Below is a small trained network, with its code and all its weights. Each question gives an input and a class and asks what happens when units are switched off, that is, made to give their printed mean instead of their output.

import numpy as np


def w(rows, s, z=0):
    codes = np.array(rows[::2]) - 128.0
    scale = np.full(codes.shape[1], s)
    scale[-1] = z or s
    return codes * scale


def norm(h):
    return h / np.sqrt((h * h).mean(-1, keepdims=True) + 1e-5)


def f(y):
    return y / 2 * (1 + np.tanh(0.7978845608 * (y + 0.044715 * y**3)))


def log_softmax(a):
    a = a - a.max(-1, keepdims=True)
    return a - np.log(np.exp(a).sum(-1, keepdims=True))


def net(x, mask):
    res = np.array(x, float).reshape(1, 6) / 4 @ E
    u = 0
    for l in range(3):
        y = f(norm(res) @ A[l][:, :-1].T + A[l][:, -1])
        res = res + np.where(mask[u : u + 4], y, B[l][:, -1]) @ B[l][:, :-1]
        u += 4
    return log_softmax(norm(res)[-1] @ U[:, :-1].T + U[:, -1])


A, B = {}, {}
E = w([
[92,185,209,63,137,156,183,156,135,19],'x0',
[145,35,187,136,191,121,120,125,160,144],'x1',
[142,133,128,107,180,59,66,197,29,144],'x2',
[92,103,157,110,59,62,102,106,105,109],'x3',
[97,86,10,112,197,117,154,105,101,87],'x4',
[88,128,86,2,135,53,152,226,252,130],'x5',
],0.0062)
A[0] = w([
[183,192,194,49,207,122,201,147,108,78,7],'0.n1',
[90,59,187,114,95,119,194,182,71,3,86],'0.n2',
[41,120,43,145,228,59,237,57,88,104,31],'0.n3',
[159,143,143,16,114,136,129,185,158,163,21],'0.n4',
],0.0056,0.0016)
B[0] = w([
[210,99,102,156,107,121,82,204,195,104,219],'0.n1',
[194,90,67,166,81,139,130,133,112,113,244],'0.n2',
[1,130,212,100,120,171,95,222,126,161,254],'0.n3',
[105,126,149,122,176,88,154,67,82,214,186],'0.n4',
],0.0093,0.0028)
A[1] = w([
[169,156,156,209,73,91,159,180,159,187,76],'1.n1',
[95,64,129,113,47,61,124,91,108,57,24],'1.n2',
[72,152,149,148,111,155,143,65,255,96,6],'1.n3',
[128,231,123,190,250,153,132,159,205,109,77],'1.n4',
],0.007,0.0019)
B[1] = w([
[36,41,107,6,118,123,55,209,94,131,252],'1.n1',
[161,186,111,134,148,79,47,65,212,200,212],'1.n2',
[115,173,83,74,163,159,59,87,146,122,249],'1.n3',
[184,179,166,251,155,137,79,92,133,179,220],'1.n4',
],0.012,0.0023)
A[2] = w([
[80,145,181,3,186,173,179,181,174,138,254],'2.n1',
[117,164,143,133,115,55,201,159,226,194,95],'2.n2',
[220,188,168,104,75,126,205,159,176,75,119],'2.n3',
[187,146,163,117,162,29,169,189,26,126,63],'2.n4',
],0.008,0.00092)
B[2] = w([
[100,111,144,132,122,154,149,96,79,149,254],'2.n1',
[167,119,167,249,69,99,187,100,122,83,185],'2.n2',
[148,61,73,74,56,121,89,187,70,123,151],'2.n3',
[126,178,99,66,180,207,172,51,165,89,195],'2.n4',
],0.013,0.0053)
U = w([
[39,136,187,108,126,174,127,173,87,137,161],'0',
[143,189,78,55,191,177,119,63,193,118,57],'1',
[182,143,176,184,90,120,201,54,38,110,74],'2',
[175,63,12,127,92,117,104,196,122,143,114],'3',
[200,205,124,182,149,63,73,117,174,167,77],'4',
[141,144,125,114,115,158,154,119,117,156,254],'5',
],0.011,0.0024)

Each question gives the input, the list of numbers given to net, and the class t.
The units are the neurons (one row each of A and B). Each row of codes is followed by its name. A weight is (code - 128) times the scale printed after its matrix; where a second scale follows, it is the last column's (A, B and U).
mask holds one flag per neuron, layer by layer. A switched-off neuron (its flag False) gives its mean, the last column of its row in B, instead of its output. The means were averaged over made-up inputs and are rounded, as every weight is.
A unit's drop is (log p(t) with every unit on - log p(t) with that unit switched off) / (log p(t) with every unit on - log p(t) with every unit switched off).
The circuit of an input: a set's keep is (log p(t) with only the set's units on - log p(t) with every unit switched off) / (log p(t) with every unit on - log p(t) with every unit switched off). Starting from all 12 units, units are removed one at a time, each time the one whose removal leaves the highest keep (on an exact tie, the one counted first), for as long as the keep stays at least 0.8.
units of the circuit, in order: the units of the circuit, biggest drop first
k most important neurons: the k neurons with the biggest drops, biggest first
top k neurons in layer l: the k neurons of layer l with the biggest drops, biggest first
input [0,-4,-6,5,7,1], class 0: units of the circuit, in order	[0.n3]
input [-5,8,-6,-8,8,-2], class 0: 4 most important neurons	[0.n3; 1.n2; 2.n4; 0.n1]
input [7,6,-4,8,-1,5], class 4: units of the circuit, in order	[1.n2; 0.n2]
input [7,-4,-2,8,4,6], class 4: top 2 neurons in layer 0	[0.n2; 0.n4]
input [-6,-7,8,5,8,5], class 0: 2 most important neurons	[0.n3; 0.n2]
input [7,-6,-3,5,0,2], class 3: units of the circuit, in order	[2.n3; 0.n2]
input [3,7,4,8,-2,6], class 4: 2 most important neurons	[1.n2; 0.n2]
input [-2,-3,7,-5,6,-5], class 1: 2 most important neurons	[2.n4; 1.n1]
input [-4,-7,-6,6,8,2], class 0: 4 most important neurons	[0.n3; 0.n2; 2.n4; 1.n4]
input [8,5,7,3,-2,4], class 3: 4 most important neurons	[0.n1; 0.n2; 2.n3; 0.n3]
input [1,-4,-2,3,3,5], class 2: units of the circuit, in order	[2.n2; 1.n1]
input [8,4,-1,1,5,7], class 3: top 2 neurons in layer 2	[2.n3; 2.n4]
input [8,8,-5,-7,6,7], class 3: 2 most important neurons	[0.n1; 2.n3]
input [8,8,-4,-7,0,5], class 3: units of the circuit, in order	[0.n1; 2.n3]
input [-2,-2,-8,8,-2,-1], class 1: units of the circuit, in order	[1.n3]
input [-2,-1,-8,-1,-4,-8], class 1: units of the circuit, in order	[1.n3; 2.n2]
input [5,-4,-6,5,1,-6], class 1: top 2 neurons in layer 2	[2.n2; 2.n1]
input [-3,-5,-8,3,-6,1], class 1: 2 most important neurons	[1.n3; 0.n3]
input [-2,7,-4,1,-4,7], class 2: 2 most important neurons	[2.n2; 0.n4]
input [6,5,8,-4,-4,-2], class 1: 2 most important neurons	[2.n4; 0.n3]
input [1,2,-2,7,-3,-4], class 4: units of the circuit, in order	[1.n2]
input [-3,-5,-3,0,-7,8], class 2: top 2 neurons in layer 2	[2.n2; 2.n1]
input [-3,-3,3,-4,-5,1], class 0: units of the circuit, in order	[1.n1; 0.n1]
